Below is a small trained network, with its code and all its weights. Each question gives an input and a class and asks what happens when units are switched off, that is, made to give their printed mean instead of their output.

import numpy as np


def w(rows, s, z=0):
    codes = np.array(rows[::2]) - 128.0
    scale = np.full(codes.shape[1], s)
    scale[-1] = z or s
    return codes * scale


def f(y):
    return np.maximum(y, 0)


def log_softmax(a):
    a = a - a.max(-1, keepdims=True)
    return a - np.log(np.exp(a).sum(-1, keepdims=True))


def net(x, mask):
    res = np.array(x, float).reshape(1, 3) / 4 @ E
    y = f(res @ A[0][:, :-1].T + A[0][:, -1])
    res = res + np.where(mask, y, B[0][:, -1]) @ B[0][:, :-1]
    return log_softmax(res[-1] @ U[:, :-1].T + U[:, -1])


A, B = {}, {}
E = w([
[192,121,100,89,111,165],'x0',
[168,75,199,162,131,81],'x1',
[119,104,147,95,255,152],'x2',
],0.023)
A[0] = w([
[5,99,128,200,136,113,254],'n1',
[31,116,128,115,159,85,189],'n2',
[105,118,184,120,109,49,118],'n3',
[177,68,198,82,178,97,109],'n4',
[160,104,171,163,94,67,115],'n5',
[89,156,110,80,147,211,229],'n6',
[64,162,102,140,52,138,216],'n7',
[201,104,113,130,84,102,221],'n8',
],0.015,0.0088)
B[0] = w([
[186,217,194,111,169,89,251],'n1',
[246,188,134,126,171,110,216],'n2',
[154,145,206,166,151,107,209],'n3',
[149,52,170,75,150,138,245],'n4',
[151,134,194,215,98,147,228],'n5',
[60,184,87,105,154,146,236],'n6',
[111,158,151,55,58,86,230],'n7',
[124,100,142,159,56,190,221],'n8',
],0.014,0.022)
U = w([
[104,148,162,46,66,20,239],'0',
[113,193,115,126,197,147,100],'1',
[97,160,203,217,99,121,95],'2',
[166,71,166,160,192,101,2],'3',
[59,121,37,111,5,167,169],'4',
[43,108,61,98,187,225,220],'5',
[118,50,117,228,38,187,96],'6',
[78,15,183,84,128,177,173],'7',
],0.011,0.0028)

Each question gives the input, the list of numbers given to net, and the class t.
The units are the neurons (one row each of A and B). Each row of codes is followed by its name. A weight is (code - 128) times the scale printed after its matrix; where a second scale follows, it is the last column's (A, B and U).
mask holds one flag per neuron, in row order. A switched-off neuron (its flag False) gives its mean, the last column of its row in B, instead of its output. The means were averaged over made-up inputs and are rounded, as every weight is.
A unit's drop is (log p(t) with every unit on - log p(t) with that unit switched off) / (log p(t) with every unit on - log p(t) with every unit switched off).
The circuit of an input: a set's keep is (log p(t) with only the set's units on - log p(t) with every unit switched off) / (log p(t) with every unit on - log p(t) with every unit switched off). Starting from all 8 units, units are removed one at a time, each time the one whose removal leaves the highest keep (on an exact tie, the one counted first), for as long as the keep stays at least 0.8.
units of the circuit, in order: the units of the circuit, biggest drop first
unit that matters most: the unit with the biggest drop
k most important neurons: the k neurons with the biggest drops, biggest first
drop of u: that unit's drop, to one decimal
input [1,-6,3], class 5: units of the circuit, in order	[n1, n6]
input [1,-1,4], class 5: unit that matters most	n1
input [2,6,2], class 7: units of the circuit, in order	[n4, n1]
input [3,-4,-8], class 4: 2 most important neurons	[n1, n8]
input [-7,0,2], class 1: 3 most important neurons	[n4, n1, n5]
input [-1,0,-2], class 0: 3 most important neurons	[n5, n7, n3]
input [2,6,-5], class 6: units of the circuit, in order	[n1, n8]
input [-6,0,-8], class 0: 2 most important neurons	[n7, n1]
input [2,7,5], class 7: 3 most important neurons	[n4, n1, n2]
input [2,-7,-3], class 4: drop of n1	0.5
input [8,-2,8], class 5: drop of n6	0.1
input [6,-3,2], class 5: drop of n1	0.1
